Below are the code and all the weights of a small trained network. Each question names an input and a target symbol and asks about switching units off, where a switched-off unit gives its printed mean instead of its output.

import numpy as np


def w(rows, s, z=0):
    codes = np.array(rows[::2]) - 128.0
    scale = np.full(codes.shape[1], s)
    scale[-1] = z or s
    return codes * scale


def f(y):
    return np.maximum(y, 0)


def softmax(a):
    e = np.exp(a - a.max(-1, keepdims=True))
    return e / e.sum(-1, keepdims=True)


def log_softmax(a):
    a = a - a.max(-1, keepdims=True)
    return a - np.log(np.exp(a).sum(-1, keepdims=True))


def net(x, mask):
    ids = ['ΘΞΠΨαβδζηλστφω'.index(c) for c in x.split()]
    T = len(ids)
    res = E[ids] + P[:T]
    r = res
    for j in range(2):
        rows = slice(3 * j, 3 * j + 3)
        q, k, v = (r @ M[0][rows].T for M in (Q, K, V))
        z = softmax(np.where(np.tri(T) > 0, q @ k.T / 3**0.5, -1e9)) @ v
        o = O[0][rows]
        res = res + np.where(mask[j], z, o[:, -1]) @ o[:, :-1]
    y = f(res @ A[0][:, :-1].T + A[0][:, -1])
    res = res + np.where(mask[2:10], y, B[0][:, -1]) @ B[0][:, :-1]
    return log_softmax(res[-1] @ U[:, :-1].T + U[:, -1])


Q, K, V, O, A, B = {}, {}, {}, {}, {}, {}
E = w([
[108,138,151,131],'Θ',
[43,161,178,54],'Ξ',
[178,82,106,166],'Π',
[112,105,59,47],'Ψ',
[129,251,32,136],'α',
[112,178,83,171],'β',
[176,123,22,105],'δ',
[53,170,59,12],'ζ',
[61,241,120,142],'η',
[176,180,175,82],'λ',
[160,145,165,209],'σ',
[118,130,215,154],'τ',
[110,66,122,123],'φ',
[121,112,149,48],'ω',
],0.017)
P = w([
[46,37,100,157],'0',
[255,205,217,49],'1',
[36,75,118,164],'2',
[203,205,219,60],'3',
[36,70,120,169],'4',
[170,231,224,88],'5',
[36,71,115,171],'6',
[154,202,206,67],'7',
[37,79,115,182],'8',
[143,199,211,76],'9',
[38,72,113,177],'10',
[126,199,205,74],'11',
[40,68,109,175],'12',
],0.0084)
Q[0] = w([
[144,230,216,60],'h0',
[161,2,166,202],'h0',
[106,108,49,94],'h0',
[174,129,3,219],'h1',
[42,227,170,163],'h1',
[151,210,93,29],'h1',
],0.0087)
K[0] = w([
[21,44,56,169],'h0',
[174,124,153,98],'h0',
[217,144,183,36],'h0',
[244,181,24,226],'h1',
[1,204,141,206],'h1',
[29,199,38,19],'h1',
],0.007)
V[0] = w([
[223,56,129,119],'h0',
[212,99,164,90],'h0',
[62,6,19,253],'h0',
[187,144,183,33],'h1',
[50,155,240,40],'h1',
[203,58,160,172],'h1',
],0.007)
O[0] = w([
[96,81,138,161,53],'h0',
[175,170,103,65,77],'h0',
[140,175,158,108,107],'h0',
[188,157,180,94,134],'h1',
[82,205,254,98,247],'h1',
[123,65,132,179,1],'h1',
],0.0073,0.0068)
A[0] = w([
[20,107,141,197,102],'n0',
[177,91,141,186,103],'n1',
[179,116,175,231,147],'n2',
[189,209,191,106,69],'n3',
[178,185,116,117,253],'n4',
[128,160,192,145,253],'n5',
[97,12,202,168,147],'n6',
[115,74,138,164,102],'n7',
],0.011,0.0067)
B[0] = w([
[51,117,161,197,171],'n0',
[130,169,42,110,144],'n1',
[153,228,82,104,155],'n2',
[127,54,76,203,253],'n3',
[215,144,146,107,219],'n4',
[152,98,140,49,252],'n5',
[247,137,197,157,161],'n6',
[159,136,113,171,145],'n7',
],0.011,0.015)
U = w([
[73,38,43,91,187],'Θ',
[149,188,232,162,1],'Ξ',
[93,186,31,135,164],'Π',
[174,185,168,51,150],'Ψ',
[130,14,4,121,79],'α',
[129,23,146,208,90],'β',
[99,103,170,181,202],'δ',
[64,221,76,31,65],'ζ',
[54,71,73,203,148],'η',
[62,242,164,156,105],'λ',
[129,214,144,200,119],'σ',
[203,112,132,83,168],'τ',
[42,72,167,107,80],'φ',
[182,66,60,196,15],'ω',
],0.011,0.009)

Each question gives the input, a string of symbols that net reads in full, and the target symbol t.
The units are the heads (3 rows each of Q, K, V and O) and the neurons (one row each of A and B). Each row of codes is followed by its name. A weight is (code - 128) times the scale printed after its matrix; where a second scale follows, it is the last column's (O, A, B and U).
mask holds one flag per unit, heads first, then neurons. A switched-off unit (its flag False) gives its mean, the last column of its rows in O or B, instead of its output. The means were averaged over made-up inputs and are rounded, as every weight is.
A unit's drop is (log p(t) with every unit on - log p(t) with that unit switched off) / (log p(t) with every unit on - log p(t) with every unit switched off).
The circuit of an input: a set's keep is (log p(t) with only the set's units on - log p(t) with every unit switched off) / (log p(t) with every unit on - log p(t) with every unit switched off). Starting from all 10 units, units are removed one at a time, each time the one whose removal leaves the highest keep (on an exact tie, the one counted first), for as long as the keep stays at least 0.8.
circuit, biggest first: the units of the circuit, biggest drop first
k most important neurons: the k neurons with the biggest drops, biggest first
which heads matter: for each layer, one digit per head in row order, 1 if its drop is at least 0.15 and else 0, layers parted by /
drop of u: that unit's drop, to one decimal
input α Ξ Ξ λ, target τ: 4 most important neurons -> [n3, n5, n4, n0]
input σ ω Θ Π ω λ Ψ β Θ δ λ Ξ, target τ: 4 most important neurons -> [n3, n5, n4, n0]
input ζ Π Π λ τ φ τ δ α α β, target η: circuit, biggest first -> [h1, n5, n0]
input Π σ Π τ, target τ: circuit, biggest first -> [n3, n5, n0]
input Π ζ ζ ζ Π ζ Π λ, target τ: 3 most important neurons -> [n3, n4, n5]
input τ ζ σ ζ σ ω β ω φ Ξ Π, target ω: 2 most important neurons -> [n6, n1]
input Ξ Π Θ α ζ τ, target τ: circuit, biggest first -> [n3, n5]
input δ σ η λ Ξ Π τ Π ω ζ σ Π, target Ψ: circuit, biggest first -> [n3, n2, h1]
input Ψ α η σ Ψ ζ, target τ: which heads matter -> 01
input Ψ ζ φ σ ζ β σ α, target τ: circuit, biggest first -> [n3, n4, n2]
input λ Π τ Π Θ ζ σ α α η, target τ: circuit, biggest first -> [n3, n5, n4, h1]
input Ξ ω Ξ Ψ φ η, target τ: which heads matter -> 00
input φ η δ Θ Π Π σ ζ, target τ: circuit, biggest first -> [n3, h1, n4, h0]
input τ ω β α Θ λ δ φ ω ζ Π, target ω: which heads matter -> 11
input δ ζ σ Ξ Π Π α σ σ φ φ, target β: which heads matter -> 01
input σ Ξ λ ω β ζ Π β η α Ξ τ φ, target β: drop of n2 -> 0.1
input δ Ψ λ λ τ, target Ξ: drop of n7 -> 0.0
input δ λ ζ Ξ, target τ: drop of n0 -> 0.1
input Ψ λ σ ζ Π α Π φ ω, target Ψ: drop of n0 -> 0.2
